[-33  27 -30  10  30   9  40 -66 -77  13  -2  22  33  -3   2 -46 -17   9
 -41  27  -5  -2   1 -13   8  24 -10 -55 -31  -2  31 -12  61 -43  16   7
 -40 -22 -11  42 -32]  L
[ -6   8 -17 -43  26  12   8  29  -7  32  -2 -27 -32  -8   8 -17  26 -13
  -8 -11  17  -2  19 -95  43 -19 -40 -35  59  45  -8 -38  31 -10 -17 -22
  31  17   7  27 -11]  L
[ 17  36  -2   7  32 -50 -26 -35 -28  10  84  49  45 -19 -17 -60   6  29
   7  18  -6 -21 -43 -16 -34  29   9  13  40  13  -4 -13  37  13 -22  14
 -15   1  18   1   5]  B
[-43 -23 -16  29  -1 -30  27 -40 -33  -9 -54  17 -13 -39  -7 -16  18  16
 -21   1  20 -17 -85   4   7   1   1  26 -56  -9  22 -19 -10  17  22  23
 -25  -7  48 -50 -30]  B
[  4  12  21 -13   3   7  38 -10  60   6 -28  -2  14 -11  -1 -16  26  22
 -31   4  14 -12 -27 -28   0  -3 -41   3  13 -50  -8   6 -12  -4  47  21
 -32  13  32  21  -7]  E
[ -5  12  24 -16   7  -5  26   2  66  15 -20  -2   9 -18   5 -22  35  13
 -28   3  14 -15 -26 -36   0   9 -38  12  21 -37 -10   6  -5  -3  44  33
 -28  14  30  22  -9]  H
[ -8 -69  34   3 -44   2  41 -51   7 -28 -15 -28  33  54 -17 -34   7  49
  -5  20  11   1  43  11 -17 -11 -67 -13 -27 -74 -38   0  -8  -3  22 -20
  40 -22  20  45  -9]  E
[-34  21 -27  26  23  -1  38 -63 -68   9  -8  14  60 -15 -13 -42 -12   4
 -49  32 -12  -7 -14  -9   0  23   6 -39 -23  -7  39  -2  45 -37   9   6
 -22 -22 -20  32 -30]  W
[ -26 -100    1  -51   46  -24   34  -43    8  -48   13   -3  -70    3
   24   34  -43    3   57    9   32   29   41   51  -26   -9  -25   -6
   -9  -46  -46  -38   35  -47   17  -52  -67   -4  -46   31  -16]  L
[-45 -32 -22  14 -16 -21  22 -40 -28 -11 -55  11 -33 -34 -11   0   4  17
 -13   4  27 -24 -90   9   7   0   7  21 -54   6  25  -8 -30  15   8  11
 -38 -17  54 -54 -22]  Q
[ 45   1  17 -19  45 -20  -5  63  11  -1  33  61  -8 -50  -2 -12 -50  51
   7  40 -36   4  30  35 -46  -8  17 -19 -21 -59 -21  51 -29  16  -5   5
 -12   8 -11  39 -24]  B
[-42  15 -27  -1  33   8  28 -48 -78  11   8  25  49 -13  -1 -51 -22  12
 -18  41 -17  -4   4 -16  11  29  -6 -54 -18  -6  39  -3  55 -18   9  22
  -4 -49 -18  42 -46]  L
[  6  33  13 -19  25 -81 -14 -34  -5  19  48  53 -13 -48 -48 -10 -15  18
 -11   4   2 -10 -30 -30 -23  -1   7   2  22   8  -1 -13  17  18  -2  27
 -12  57 -10  29  40]  H
[ 30  35 -25  -7 -31  -9  27  10  12   8 -36   0  25  23  39 -10   4 -22
 -38   1   8  20  16  -9   7  30  10  -9  -2 -22  15   7 -15 -20 -21   7
 -29  18 -33 -12  31]  W
[ 27  28  30  14  11 -30 -15  13  -9   7  77  44  -4  -8 -20 -31   9  19
  -3  22   7 -11 -13  -2 -22  -7  17  29  38  -4   6 -36  26  42   0   2
  -2  23  10  34  30]  Q
[  0  15  30 -10   2 -12  15   2  66   8 -30   6  29 -13  -7 -23  26  22
 -29   8  19 -21 -33 -43   2   2 -46  10  19 -35 -10   9 -17   0  47  18
 -34  23  32  16   2]  W
[-30 -18   3  11   8 -51  -4  -4   7 -12  42  26 -14 -36 -20 -32 -15  25
   4  36  40 -17 -55 -17 -15 -45  17  25  40  28  -3 -37  22   2  -9  19
 -15  -2 -14  33  12]  E
[ 20  31  -2   9  20 -32   2  -6 -31  24  54  59 -28  16  -6   4 -41   0
 -24  30  -4  15 -21  15 -41 -30  38  29  23   2  -7 -44  17  26  -6   2
  -5  14   5  -3 -10]  F
[ -6  -6  10 -20 -19 -47 -16  -6  -9   1  61  20 -18 -26 -22 -16 -35 -16
  13  11  17  13 -51 -13 -28 -45  52  37  27  24  27 -28  21  -4   6  33
 -20 -15 -10   6   5]  L
[-35 -32 -11   5  -1  24   9  -4  44  -2  58  28  28 -13 -20 -97  55  16
  62 -23  19 -14  18 -39  12 -17 -59 -12  37 -79 -37  -2  -6  16  32   1
  43 -19  -6  16 -38]  F
[ 15 -16 -21  20  47   5   3 -20 -39   4  34 -23 -11 -33   2 -13  -1  33
   0  27   8   9 -13 -64  24 -62  -3 -51  19  69 -15 -56 103 -34 -13 -26
  20  -6  25   9   5]  E
[ 26  46 -16   6   0 -11  17 -19  -3  20 -36  -9  16  15  29  -5  -2 -17
 -26  -2 -12  13  26  -4  13  40   9 -15  10 -29  14   7  19 -23  -9  -6
  -9  11 -45  14  36]  S
[-42   1 -36   2  44  -5  39 -61 -88  23  -1   8  28 -34   1 -33 -14  15
  -4  41 -17  -2   3 -29  24  33 -15 -48 -18  -6  27  -5  54 -30  -3  14
  -7 -48 -10  36 -37]  L
[  1  19 -24   6  28 -27  32   5   9  30  73  61  -4  -5   1 -21  -3  29
   0  38  27 -27 -15   1 -22  -2  25 -11  41   7  -7 -33  23  38  14  30
 -16  13  21  37   0]  E
[-40 -31 -22  17  -1 -32  29 -43 -23  -7 -54   9 -21 -34  -7 -13  11  14
 -25   5  23 -24 -74  12  16 -10   8  22 -49  -8  14 -13 -23  20  30  30
 -23 -15  46 -51 -21]  Q
[-17  39  -2 -15  25 -28  -2 -25   0  10  37  43  -1  -4  -7 -15  -8  11
 -43  35 -13 -14 -51 -19 -48 -13  23  14  27 -14  -7 -44  10  21  -6  -8
 -34  17  10  34  10]  H
[ -7  41   3 -12  26 -39  11  14 -21  24  23  59 -31 -14   2   0  -4  15
 -12  23   1 -20 -26  14  -7 -35  24  22  38  -8   1 -32  28  39  -5  27
  26  -2  28  16  10]  F
[-47  20   4 -21  22 -37 -13   1 -37  18  43  70 -32 -47 -17  11 -42  29
 -11  16 -20 -16 -28 -24 -32 -18  29   0   3  32  18 -19  36  11 -30 -10
 -10  14  -5  17   3]  S
[ 22  23   6   7  12 -62 -31 -13   2   7  61  42   6  -3 -28 -48   5  14
   4  11  17 -18 -36 -15 -42 -26  15   0  35  10 -14 -10  35  10  13  33
  -3   5  -5  44  24]  S
[  4  20 -14  12   1 -19  25 -24  18  12 -42 -15  20  12  29  16  -9 -17
 -33   9   3  29  10 -15   3  34   4  -4   1 -19  15  -5  13 -30 -21  10
 -25   4 -31  -7  21]  S
[-22  12 -49  15  61  -2  42 -57 -83  23  15  25  39 -18   9 -42 -16   7
 -21  52 -13 -13  -1  -9   6  45   3 -59 -13 -10  31  -7  55 -35  10   2
 -31 -32 -26  39 -36]  Q
[-34 -32 -23  10   4 -16  33 -33 -16 -11 -35  16 -22 -41  -5  -5  22  18
  -7  -1  21  -9 -86   6  12  -8   0  17 -60  -3  18 -10 -22  14   9  14
 -14 -11  51 -57 -29]  E
[-16  25 -33   8  43   5  33 -52 -79  24   4  16  37 -12   7 -42  -1  13
 -30  38 -26 -17  -6  -6   5  36  -2 -38  -6 -18  26  -9  50 -21  -3  -5
   0 -43   0  25 -49]  F
[ -8  15  29  -9   4  -2  12 -11  67  12 -34   3   5 -20   1 -17  33   7
 -21  -3  23 -16 -29 -36   3  -2 -51   5  17 -48  -7   7  -7  -7  49  16
 -34  17  29  20  -4]  F
[-35 -28 -18   3  -8 -32  27 -19 -14  -4 -46  27  -7 -36 -12  -4  14  27
  -8   5  27 -23 -86  11  10  -6   6  20 -48   1  19  -7 -32  24  14  14
 -24 -12  56 -48 -26]  W
[  5  -9 -38 -26  26 -59  15  20 -55 -14  18  25   9  15 -12 -63  -8  84
 -43   5  12 -49 -33 -39  45 -49  15 -43  15  47 -14 -55  76  55  -3  53
  20 -21  55 -20 -12]  W
[-24  24 -26   6  36  -1  29 -48 -76  19   0  27  41 -19   3 -39 -16  21
 -31  26 -26 -13 -21 -17   9  22   2 -46 -11  -1  42   0  50 -22  10  -1
 -19 -33 -12  36 -30]  L
[ 18  30  -9   5 -10   1  42 -11  15  -7 -34 -15  12  22  26  15  -7  -6
 -39   6   4  17  10  -4   6  28   2  -4   4 -23  19  -5  12 -22 -13  17
 -28  13 -29  -6  21]  E
[-31  17 -28  23  33   1  31 -69 -67  20  16  14  56 -21   3 -40 -11   2
 -28  29 -21   1   9  -9  10  30  -1 -42 -11 -13  31   2  46 -24  15  28
  -5 -37  -8  27 -31]  L
[-37 -15 -18  18  -6 -31  12 -36 -15  -5 -50  20 -21 -35 -12 -12  12  20
 -14   1  18 -19 -87   0   8  -4  12  21 -50   2  17 -14  -9  13  13   8
 -12 -16  42 -45 -22]  S
[-22   6  -9 -32  34 -44 -24  -7 -34  -3  40  -3 -11   7  -5 -17   9  -3
 -75 -63 -24 -58 -33 -44  20 -25  16 -25  37  84  14  -5  61  -3 -18   3
  48  18  21 -26  -4]  F
[-27   7 -45  13  39   1  52 -55 -82  17   9  21  38   4   4 -45  -1   1
 -21  44  -5 -12   4 -14  15  41 -16 -48   3 -19  24  -6  50 -29  17  23
 -12 -44 -23  51 -38]  Q
[-19  -8   0 -14  27 -27  -7 -21   5  -7 -11  31  44  26  14 -60  33  -4
  -9 -28   9   5  -6  -9 -11  30 -83   0  47 -39 -14  22 -24 -33 -24 -31
   2  12 -60  23 -12]  S
[ 13  38   2   1 -15  25  26 -15  12  -6 -21 -22  21  22  14   2   1 -14
 -35   3  -7  17  12 -12   6  27  -5  -4  -1 -24  16   3   5 -28 -16  -8
 -19   8 -28  13  20]  E
[-29 -51 -11 -17 -12  12  -1 -62   1  -4  40  27  32  28  11 -82   4  32
  90   9  25  -8 -26  -7 -24  15 -74 -21  13 -71 -28  16 -17 -51  20 -72
 -52 -30 -28  36   3]  E
[ -4  27 -17   8  -3  -6  24   2  11   8 -34  -9  30   8  21  -2  -6  -5
 -30  16   1  -1   5 -13  -3  28   6 -13  -1 -24  18   4  -7 -39 -25  -9
 -22  13 -21   3  17]  B
[ 27  39 -16  -7 -12  -4  19 -10  13   9 -29 -24  25   7  16   9  -1 -27
  -2   3   4  21  26  -9   8  33  10  -6  10 -17  10   7   3 -35 -23  -1
 -16  15 -41  -8  35]  W
[-31  14 -10 -33  26 -29  44 -42 -58  43  22  20 -45  13   5 -33   7  10
 -93 -45   3 -25  15 -29   4 -19 -22 -51  -7  17   1 -22  62  26  13  32
 -12  42  89  16  -9]  F
[  0 -40 -24 -26  -4  39  14 -27  11 -43   9 -25  79  66  34 -68  15  46
  13  -7  30 -27   6  92   4  31 -48  -2  93 -59 -37 -22 -23  -1  22 -54
 -59 -29 -22  20 -44]  H
[-28  -6 -23 -34  28 -11  20  16 -54   6  -8 -31 -29 -40 -10 -26   0  11
 -41 -11  -1 -17  -9 -44   3   0 -36 -38  15  23  21   9  12  23 -21  18
 -13  66  23 -30 -17]  Q
[-29 -31 -11 -23  -6  -6   4   9  11 -21   1 -29 -54   0   6 -44  20 -18
 -54 -26  48 -17 -43 -45   0 -56 -16 -18  17  31   9 -51  40  -7  22   9
 -10  33  56 -32 -32]  F
[ -4  46  12 -21  75 -22 -10   3 -63  18  17   8 -69   3  12  -4 -12  -6
 -82 -53 -45 -60  76 -25   6  30   9 -21  18  52  -9 -23  86  10  18  17
  23  51 -13   1 -20]  B
[-11   1 -21   2   3 -42   1  -9 -69  -7  19  -1 -14 -11   7 -80   2  16
 -40 -20   2 -11 -17 -48  18 -52 -20 -23  41  38  -6 -14  77  15   2  65
  35  20  33 -43   6]  W
[  -6  -19    3  -23   39 -110   -7   -9  -23   25   71   85    5  -25
  -18  -19  -11   50  -31    5   -5  -28  -66  -27  -27  -35   23    5
   43   20   14  -40   29   59    0   52   16    3   35    8    7]  H
[  7   5  16   7  32 -65   9  15 -11   1  50  48 -22 -13 -38 -13 -21  32
 -11  23  -4 -10 -64  -6 -28 -20  32  48  18  12   5 -11   8  34 -33  17
  11   2  19  -5   0]  Q
[ 27  46 -15 -12  -1  -3  48  11  24  10 -11  -5  18  31  33   2 -18  -3
 -49  12 -11  19  12  -5  -7  29  13   5   7 -32   5   8  -4 -30 -23   5
 -42  22 -17 -11  13]  L
[-19  54   8 -34 -19 -29 -50  17 -42 -16  58  83  17  15 -37 -49  -1  -7
 -20 -20  -7 -11 -26   6 -19  -3  36  21 -19  48  18  -5   5   9 -54  -8
  31  -7 -56  29   0]  S
[  4  21  32 -13  -5  -3  22  -9  78   4 -44   6  24 -24 -11 -15  30  17
 -31   8  22 -12 -28 -41   0   4 -51   7  17 -44 -17  14 -23   6  54  25
 -45  24  30  30   0]  W
[ 26  64  -8  -3  -6  -9  24   2  -2   4 -39  -3  25  20  19  17  14 -11
 -39  -3 -13   7  15  -7  13  31  18   8 -17  -3   7   5  14 -31 -44   3
  -9   5 -29  -9  38]  W
[-15  13  -3   9 -30 -34   7  38 -47  28  70  66  -3   6  -3 -67   3   7
 -10  32  44 -15 -22   3 -19 -28  -5   6  28  13  13 -13  -5   2   0   7
  -5  40  10  47  21]  W
[-46 -23 -18  15  -1 -32  17 -36 -16 -13 -54  15 -18 -33   2  -9  17   8
 -25  -4  15 -14 -86  12   6  -2   9  32 -41   6  16  -8  -7  16  11  26
  -4 -22  40 -60 -34]  S
[-78 -31  32 -32  11   4 -11 -16  26 -42  14   8  51  27  21 -34  21 -35
 -28 -12  27  12  37  22 -43   0 -83   9  60 -32   3 -19  11 -45  -1 -10
  27  35 -45   3 -34]  S
[ 38  44 -10  17 -14   1  37  13   8  18  -2  -4  29  24  33  -4   5  13
 -45   6 -19   2  12 -18  -5  18  29   1  -1 -17  22 -10  20 -18 -22  -2
 -11   9 -23 -13  29]  E
[  4   4  31  -8   8  -1  30  -3  68   5 -22   3  27 -18   6 -16  39  20
 -30   6  24 -10 -32 -27  -2  -3 -55  11  20 -45  -4   5 -15  -7  52  27
 -34  21  28  20  -6]  E
[-24  18 -25 -30 -19  -5  54   8 -44  29  -6  -1 -59  -7  -8 -34 -13  41
 -22   6  36 -36 -23 -27  12 -14 -14 -27  36  38  12 -19  48 -24 -35 -26
 -18  22  58  17 -13]  F
[-39 -30 -22   8   0 -39  17 -22 -25  -1 -38  14 -23 -36   2 -10  13  21
 -21  -7  15 -22 -82  11   6   4   9  20 -53   9  20  -3 -23  18   7  26
 -19   1  46 -64 -23]  H
[  5   6   7   9   1 -67 -30  12 -52  -9  50  65 -43  -6 -19 -39 -27  36
  -9  -2  -8 -32 -48 -28 -11 -32  32  23  24   2  11 -39  28  16 -15  10
 -14 -15  -5   9  25]  W
[-29  36 -11 -28   7  -8   9   8   2   1  34  32  23 -11 -21  -4 -17 -13
 -19  14   5  14  -7  18  -7  -2  28   5 -14   1  13  -1 -16 -19 -36  14
   3  17 -12   9  -1]  H
[-26 -25 -14  -6  -4 -13  60  11 -61   8   1 -16 -17 -13  13 -24  -2  56
 -43  24   5 -16  -2 -68   3 -52 -43 -36  75  17   5 -51 100  31  14  52
  13  16  61  -6 -21]  W
[ -27  -50  -14  -29   24   -6   50   -1   15  -43  -22  -17   -3  -36
   -8   -7  -14   23   40    4  -10    6   24    8  -22  -35  -52  -43
   12 -114   -4   29   15   19   61   87   31   21  -13  -40  -27]  E
[-10  11  31 -11   2  -4  21 -17  68   6 -36   6  10 -27  -7 -11  25  11
 -33   0  19 -17 -23 -34   5   9 -43  11  15 -35  -7  14 -18  -1  46  26
 -40  11  28  23  -3]  Q
[  8  14 -17  -4 -26  16  43   6  18  -3  -6  -7  14  31  20   1 -19 -19
 -34   4   3  14  10   0   5  31  16  -7  11 -34  34   1 -18 -36 -16 -19
 -22   7 -43  14   7]  E
[ -2  21  27 -23   6  -5  31   2  65  10 -28   5  12 -23   0 -19  30  17
 -31   2  11 -15 -23 -33   1   7 -41  12   8 -45 -10  17 -19   0  47  28
 -44  17  25  29  -8]  L
[-34 -23 -26  10   3 -19  43 -38 -20  -9 -42  10 -16 -26  -5  -8  10  19
  -5   9  25 -10 -77  17  13 -11   0  10 -44  -6  14  -5 -10  20  20  33
  -8 -11  48 -47 -23]  E
[ 22  31  -7 -13  -3 -28  46  -5   5  12  -1   1  20   3  23  -9 -24  -1
 -54  12 -12  24  12  -9   7  28  17  -3  -8 -25  20   8   7 -11 -11  18
 -26  32 -12  -9  21]  L
[-36  21 -31  10  33  13  15 -37 -98  18   2  14  37 -13   6 -57 -14   6
 -24  37 -20 -16  -4 -35  18  26 -10 -48 -14  -1  36 -18  64 -35  18   5
  -7 -30 -16  27 -41]  B
